Below is a small trained network, with its code and all its weights. Each question gives an input and a class and asks what happens when units are switched off, that is, made to give their printed mean instead of their output.

import numpy as np


def w(rows, s, z=0):
    codes = np.array(rows[::2]) - 128.0
    scale = np.full(codes.shape[1], s)
    scale[-1] = z or s
    return codes * scale


def f(y):
    return y / 2 * (1 + np.tanh(0.7978845608 * (y + 0.044715 * y**3)))


def log_softmax(a):
    a = a - a.max(-1, keepdims=True)
    return a - np.log(np.exp(a).sum(-1, keepdims=True))


def net(x, mask):
    res = np.array(x, float).reshape(1, 7) / 4 @ E
    y = f(res @ A[0][:, :-1].T + A[0][:, -1])
    res = res + np.where(mask, y, B[0][:, -1]) @ B[0][:, :-1]
    return log_softmax(res[-1] @ U[:, :-1].T + U[:, -1])


A, B = {}, {}
E = w([
[133,192,4,217,119],'x0',
[116,126,132,138,143],'x1',
[58,236,133,60,110],'x2',
[200,180,129,91,193],'x3',
[123,126,127,129,133],'x4',
[133,129,129,126,122],'x5',
[130,127,125,123,126],'x6',
],0.013)
A[0] = w([
[106,124,236,70,134,19],'N1',
[151,197,67,162,143,123],'N2',
[144,50,222,89,127,78],'N3',
[199,48,93,127,254,249],'N4',
[190,205,239,159,188,154],'N5',
[92,76,201,13,169,41],'N6',
[225,197,128,58,246,76],'N7',
[84,228,164,99,93,62],'N8',
[27,216,123,54,154,108],'N9',
[87,186,137,81,155,90],'N10',
[11,62,147,145,73,59],'N11',
[88,122,155,138,48,116],'N12',
],0.0094,0.002)
B[0] = w([
[107,190,101,175,202,223],'N1',
[116,230,96,158,103,214],'N2',
[156,144,63,167,200,228],'N3',
[183,109,184,123,48,229],'N4',
[71,133,114,104,100,198],'N5',
[126,206,118,154,182,248],'N6',
[55,90,83,26,1,247],'N7',
[192,67,162,178,163,202],'N8',
[181,31,170,174,162,229],'N9',
[184,57,196,145,89,182],'N10',
[66,120,171,58,35,200],'N11',
[78,108,98,74,134,166],'N12',
],0.0088,0.012)
U = w([
[253,58,166,128,121,187],'0',
[96,138,124,22,86,245],'1',
[168,214,80,134,169,3],'2',
],0.013,0.00048)

Each question gives the input, the list of numbers given to net, and the class t.
The units are the neurons (one row each of A and B). Each row of codes is followed by its name. A weight is (code - 128) times the scale printed after its matrix; where a second scale follows, it is the last column's (A, B and U).
mask holds one flag per neuron, in row order. A switched-off neuron (its flag False) gives its mean, the last column of its row in B, instead of its output. The means were averaged over made-up inputs and are rounded, as every weight is.
A unit's drop is (log p(t) with every unit on - log p(t) with that unit switched off) / (log p(t) with every unit on - log p(t) with every unit switched off).
The circuit of an input: a set's keep is (log p(t) with only the set's units on - log p(t) with every unit switched off) / (log p(t) with every unit on - log p(t) with every unit switched off). Starting from all 12 units, units are removed one at a time, each time the one whose removal leaves the highest keep (on an exact tie, the one counted first), for as long as the keep stays at least 0.8.
circuit, biggest first: the units of the circuit, biggest drop first
unit that matters most: the unit with the biggest drop
top k neurons: the k neurons with the biggest drops, biggest first
drop when u is switched off: that unit's drop, to one decimal
input [0,-8,5,4,-1,-2,5], class 0: circuit, biggest first => [N9]
input [-2,4,1,-1,-6,0,8], class 2: top 3 neurons => [N7, N4, N9]
input [-4,-6,6,-4,-7,2,3], class 0: circuit, biggest first => [N9, N8]
input [1,8,-3,-4,4,4,-1], class 1: top 2 neurons => [N9, N8]
input [2,8,-2,-3,-5,-2,2], class 1: circuit, biggest first => [N9, N3]
input [5,5,7,5,8,4,-8], class 0: circuit, biggest first => [N9, N10]
input [-2,-3,-5,-6,-2,-1,5], class 1: top 3 neurons => [N11, N9, N8]
input [-2,1,4,-3,8,-1,-6], class 0: circuit, biggest first => [N7, N9]
input [0,3,1,1,-4,-4,1], class 0: top 3 neurons => [N7, N11, N6]
input [-8,6,8,6,0,-5,-6], class 0: top 3 neurons => [N9, N10, N8]
input [4,-3,0,7,-1,-8,-2], class 1: drop when N7 is switched off => 0.3
input [-8,-5,7,-3,-4,-8,-3], class 2: drop when N6 is switched off => 0.8
input [-8,3,7,-3,2,-7,-8], class 2: drop when N6 is switched off => 0.8
input [-8,4,-3,-6,-8,-5,6], class 2: unit that matters most => N3
